Below is a small trained network, with its code and all its weights. Each question gives an input and a class and asks what happens when units are switched off, that is, made to give their printed mean instead of their output.

import numpy as np


def w(rows, s, z=0):
    codes = np.array(rows[::2]) - 128.0
    scale = np.full(codes.shape[1], s)
    scale[-1] = z or s
    return codes * scale


def norm(h):
    return h / np.sqrt((h * h).mean(-1, keepdims=True) + 1e-5)


def f(y):
    return np.maximum(y, 0)


def log_softmax(a):
    a = a - a.max(-1, keepdims=True)
    return a - np.log(np.exp(a).sum(-1, keepdims=True))


def net(x, mask):
    res = np.array(x, float).reshape(1, 6) / 4 @ E
    u = 0
    for l in range(4):
        y = f(norm(res) @ A[l][:, :-1].T + A[l][:, -1])
        res = res + np.where(mask[u : u + 4], y, B[l][:, -1]) @ B[l][:, :-1]
        u += 4
    return log_softmax(norm(res)[-1] @ U[:, :-1].T + U[:, -1])


A, B = {}, {}
E = w([
[121,254,130,129],'x0',
[68,118,139,90],'x1',
[97,133,164,184],'x2',
[127,125,130,129],'x3',
[107,124,60,165],'x4',
[128,128,131,130],'x5',
],0.009)
A[0] = w([
[218,115,144,220,5],'0.n0',
[116,120,195,248,137],'0.n1',
[147,77,188,122,89],'0.n2',
[204,158,124,167,46],'0.n3',
],0.012,0.0016)
B[0] = w([
[39,142,211,255,229],'0.n0',
[213,110,34,18,254],'0.n1',
[153,164,199,88,212],'0.n2',
[142,103,149,227,204],'0.n3',
],0.0098,0.0052)
A[1] = w([
[54,85,107,78,48],'1.n0',
[120,156,84,7,8],'1.n1',
[192,112,88,114,199],'1.n2',
[3,113,134,59,8],'1.n3',
],0.012,0.0016)
B[1] = w([
[114,136,131,133,194],'1.n0',
[177,125,109,166,253],'1.n1',
[183,109,124,155,210],'1.n2',
[145,132,169,247,210],'1.n3',
],0.015,0.0047)
A[2] = w([
[97,126,103,146,106],'2.n0',
[134,134,98,176,10],'2.n1',
[115,198,148,147,62],'2.n2',
[2,128,17,152,48],'2.n3',
],0.0079,0.0011)
B[2] = w([
[127,107,137,111,157],'2.n0',
[113,130,2,99,250],'2.n1',
[88,61,181,50,228],'2.n2',
[66,71,35,16,176],'2.n3',
],0.0058,0.0024)
A[3] = w([
[108,51,129,142,144],'3.n0',
[185,155,193,113,246],'3.n1',
[82,97,54,147,149],'3.n2',
[136,251,109,132,96],'3.n3',
],0.015,0.0012)
B[3] = w([
[100,101,163,77,195],'3.n0',
[95,186,49,136,254],'3.n1',
[127,247,140,97,194],'3.n2',
[118,20,179,82,222],'3.n3',
],0.014,0.0072)
U = w([
[68,109,175,255,96],'0',
[90,63,171,27,165],'1',
[138,130,105,138,245],'2',
[216,106,63,129,5],'3',
[100,188,105,79,122],'4',
],0.0096,0.0029)

Each question gives the input, the list of numbers given to net, and the class t.
The units are the neurons (one row each of A and B). Each row of codes is followed by its name. A weight is (code - 128) times the scale printed after its matrix; where a second scale follows, it is the last column's (A, B and U).
mask holds one flag per neuron, layer by layer. A switched-off neuron (its flag False) gives its mean, the last column of its row in B, instead of its output. The means were averaged over made-up inputs and are rounded, as every weight is.
A unit's drop is (log p(t) with every unit on - log p(t) with that unit switched off) / (log p(t) with every unit on - log p(t) with every unit switched off).
The circuit of an input: a set's keep is (log p(t) with only the set's units on - log p(t) with every unit switched off) / (log p(t) with every unit on - log p(t) with every unit switched off). Starting from the 12 units with the biggest drops (on a tie, the unit counted first), units are removed one at a time, each time the one whose removal leaves the highest keep (on an exact tie, the one counted first), for as long as the keep stays at least 0.8.
units of the circuit, in order: the units of the circuit, biggest drop first
top k neurons: the k neurons with the biggest drops, biggest first
k most important neurons of layer l: the k neurons of layer l with the biggest drops, biggest first
drop when u is switched off: that unit's drop, to one decimal
input [-5,-7,1,6,-6,3], class 0: units of the circuit, in order	(0.n0)
input [4,-8,0,2,8,7], class 0: top 3 neurons	(0.n3; 0.n0; 3.n1)
input [-7,-8,-8,3,-1,-2], class 0: units of the circuit, in order	(0.n1; 0.n0)
input [1,-5,-4,-5,8,6], class 4: units of the circuit, in order	(3.n2; 1.n3; 1.n1)
input [4,-3,8,1,8,-1], class 3: top 2 neurons	(0.n1; 1.n2)
input [-2,5,-2,-8,-3,-7], class 2: top 2 neurons	(0.n0; 3.n3)
input [5,-1,-5,4,0,-6], class 1: top 2 neurons	(3.n3; 0.n1)
input [-7,-6,-7,-4,4,-3], class 1: units of the circuit, in order	(3.n0; 1.n1)
input [-3,4,-6,8,-3,-1], class 2: units of the circuit, in order	(0.n0; 0.n1; 3.n3; 1.n3)
input [2,-3,1,5,6,8], class 4: top 4 neurons	(3.n2; 0.n0; 1.n3; 1.n1)
input [1,7,-3,4,-7,7], class 0: top 3 neurons	(1.n3; 0.n1; 3.n2)
input [-1,-2,-3,0,-7,-4], class 4: top 2 neurons	(0.n1; 3.n1)
input [7,-8,-1,4,7,-1], class 0: top 2 neurons	(0.n3; 3.n3)
input [6,7,-4,-7,-2,6], class 0: units of the circuit, in order	(1.n3; 0.n1)
input [2,7,-7,-3,3,7], class 0: top 2 neurons	(1.n3; 0.n1)
input [8,1,-1,3,1,5], class 1: units of the circuit, in order	(3.n3)
input [8,-6,0,5,-8,-4], class 1: top 2 neurons	(3.n3; 1.n3)
input [8,-4,8,0,-6,-8], class 1: units of the circuit, in order	(3.n3; 0.n1)
input [8,-7,-3,6,-4,-6], class 1: top 3 neurons	(3.n3; 1.n3; 1.n1)
input [-4,0,5,1,8,-5], class 4: top 3 neurons	(3.n2; 3.n3; 1.n1)
input [-3,3,2,-5,6,-6], class 4: top 2 neurons	(3.n2; 0.n2)
input [-5,4,-1,-6,8,-5], class 4: top 4 neurons	(3.n2; 3.n3; 0.n1; 0.n0)
input [-8,-4,6,-6,7,-2], class 1: 3 most important neurons of layer 1	(1.n1; 1.n3; 1.n2)
input [-1,-6,8,-5,3,-8], class 3: top 2 neurons	(0.n1; 1.n3)
input [7,1,1,-3,-7,4], class 1: units of the circuit, in order	(3.n3)
input [-5,-2,0,3,4,1], class 1: 2 most important neurons of layer 3	(3.n0; 3.n1)
input [-4,7,-7,-4,-1,-7], class 0: most important neuron of layer 0	(0.n1)
input [6,-2,-6,-2,-3,6], class 1: 2 most important neurons of layer 0	(0.n1; 0.n3)
input [-7,4,5,3,8,-4], class 4: drop when 1.n0 is switched off	0.1
input [-5,-8,-6,8,-7,1], class 0: drop when 0.n0 is switched off	0.9
